Here is a tiny trained network, its code and every weight. The questions are about switching its units off for an input and a target symbol, where a switched-off unit gives its printed mean instead of its output.

import numpy as np


def w(rows, s, z=0):
    codes = np.array(rows[::2]) - 128.0
    scale = np.full(codes.shape[1], s)
    scale[-1] = z or s
    return codes * scale


def f(y):
    return np.maximum(y, 0)


def softmax(a):
    e = np.exp(a - a.max(-1, keepdims=True))
    return e / e.sum(-1, keepdims=True)


def log_softmax(a):
    a = a - a.max(-1, keepdims=True)
    return a - np.log(np.exp(a).sum(-1, keepdims=True))


def net(x, mask):
    ids = ['βγδεζηθμστφψω'.index(c) for c in x.split()]
    T = len(ids)
    res = E[ids] + P[:T]
    q, k, v = (res @ M[0].T for M in (Q, K, V))
    z = softmax(np.where(np.tri(T) > 0, q @ k.T / 2**0.5, -1e9)) @ v
    res = res + np.where(mask[0], z, O[0][:, -1]) @ O[0][:, :-1]
    y = f(res @ A[0][:, :-1].T + A[0][:, -1])
    res = res + np.where(mask[1:9], y, B[0][:, -1]) @ B[0][:, :-1]
    return log_softmax(res[-1] @ U[:, :-1].T + U[:, -1])


Q, K, V, O, A, B = {}, {}, {}, {}, {}, {}
E = w([
[131,107,92,57],'β',
[152,111,107,99],'γ',
[145,124,101,95],'δ',
[155,119,129,127],'ε',
[134,148,79,95],'ζ',
[137,118,96,85],'η',
[134,107,160,128],'θ',
[141,115,142,101],'μ',
[118,146,97,148],'σ',
[113,131,116,146],'τ',
[115,112,147,142],'φ',
[113,58,157,95],'ψ',
[69,16,250,189],'ω',
],0.018)
P = w([
[50,62,52,178],'0',
[250,145,211,109],'1',
[5,129,160,99],'2',
[219,184,182,139],'3',
[6,111,157,70],'4',
[191,216,147,150],'5',
[9,112,152,49],'6',
[163,226,138,182],'7',
[2,98,160,54],'8',
[142,224,153,212],'9',
],0.01)
Q[0] = w([
[246,165,97,254],'h1',
[78,114,147,112],'h1',
],0.014)
K[0] = w([
[95,249,248,90],'h1',
[158,65,124,114],'h1',
],0.013)
V[0] = w([
[48,84,225,110],'h1',
[202,88,98,6],'h1',
],0.022)
O[0] = w([
[111,218,177,108,251],'h1',
[115,139,131,255,66],'h1',
],0.021,0.027)
A[0] = w([
[52,117,138,125,176],'n1',
[199,172,124,116,120],'n2',
[195,67,237,164,149],'n3',
[246,89,199,143,116],'n4',
[161,111,165,99,255],'n5',
[253,59,94,151,137],'n6',
[69,56,56,109,97],'n7',
[138,167,162,72,115],'n8',
],0.011,0.0081)
B[0] = w([
[137,158,186,179,155],'n1',
[186,153,151,149,167],'n2',
[166,127,44,58,140],'n3',
[141,70,211,117,132],'n4',
[126,250,2,179,181],'n5',
[103,200,164,105,134],'n6',
[201,44,143,91,136],'n7',
[112,34,134,148,253],'n8',
],0.016,0.061)
U = w([
[125,54,149,191,136],'β',
[150,71,156,180,75],'γ',
[106,117,198,202,156],'δ',
[163,104,132,108,3],'ε',
[171,66,206,134,58],'ζ',
[159,76,176,168,41],'η',
[42,119,50,172,140],'θ',
[141,185,115,178,235],'μ',
[75,106,201,48,101],'σ',
[242,193,121,151,213],'τ',
[98,72,80,255,40],'φ',
[99,83,83,149,111],'ψ',
[73,120,91,176,78],'ω',
],0.0082,0.0042)

Each question gives the input, a string of symbols that net reads in full, and the target symbol t.
The units are the heads (2 rows each of Q, K, V and O) and the neurons (one row each of A and B). Each row of codes is followed by its name. A weight is (code - 128) times the scale printed after its matrix; where a second scale follows, it is the last column's (O, A, B and U).
mask holds one flag per unit, heads first, then neurons. A switched-off unit (its flag False) gives its mean, the last column of its rows in O or B, instead of its output. The means were averaged over made-up inputs and are rounded, as every weight is.
A unit's drop is (log p(t) with every unit on - log p(t) with that unit switched off) / (log p(t) with every unit on - log p(t) with every unit switched off).
The circuit of an input: a set's keep is (log p(t) with only the set's units on - log p(t) with every unit switched off) / (log p(t) with every unit on - log p(t) with every unit switched off). Starting from all 9 units, units are removed one at a time, each time the one whose removal leaves the highest keep (on an exact tie, the one counted first), for as long as the keep stays at least 0.8.
units of the circuit, in order: the units of the circuit, biggest drop first
unit that matters most: the unit with the biggest drop
top k neurons: the k neurons with the biggest drops, biggest first
drop of u: that unit's drop, to one decimal
input φ ω ω φ ψ ψ δ ω ψ, target θ: units of the circuit, in order : (h1 n5 n2)
input ω η ψ, target σ: unit that matters most : n8
input σ μ ζ τ ω ψ ψ ω β, target ε: units of the circuit, in order : (n7 h1 n8)
input φ ψ ε ψ ω, target θ: units of the circuit, in order : (h1 n2 n5)
input σ β β β ω τ ψ φ ζ, target ε: units of the circuit, in order : (n7 h1 n8)
input β ω β ψ β β ψ ψ ω ψ, target δ: top 3 neurons : (n5 n8 n2)
input σ β φ ω, target τ: units of the circuit, in order : (n8 h1)
input γ ψ θ ω, target τ: units of the circuit, in order : (n8 n3)
input ζ ω γ ω, target μ: units of the circuit, in order : (n5 h1)
input τ φ β θ β σ ω, target ψ: units of the circuit, in order : (h1 n2)
input ζ σ σ, target ζ: top 3 neurons : (n5 n7 n8)
input ζ ψ ω ψ τ, target ζ: top 4 neurons : (n5 n7 n8 n6)
input φ ω ω ω σ ψ β, target θ: top 2 neurons : (n5 n2)
input σ μ φ φ ψ, target ε: top neuron : (n7)
input ψ ψ ζ β δ β φ, target δ: units of the circuit, in order : (n5 h1 n3)
input ζ ζ τ φ γ φ γ ψ β, target ζ: top 2 neurons : (n5 n7)
input ψ ω ω τ ω ψ γ, target δ: top 2 neurons : (n5 n3)
input φ ζ ψ, target θ: top 2 neurons : (n2 n5)
input β ψ η μ ω σ φ, target φ: top 2 neurons : (n5 n2)
input β ω ω ω ω β ψ, target φ: units of the circuit, in order : (h1)
input τ ω τ ω φ ω φ, target ψ: top 2 neurons : (n2 n7)
input σ ω ω, target ε: top 4 neurons : (n7 n8 n2 n3)
input ω ω ζ ω β φ ε, target σ: drop of n8 : 7.2
input ω ω ζ μ ζ, target σ: drop of n8 : 5.4
input β η τ ψ ζ β ω ψ ω, target φ: drop of n3 : 0.2
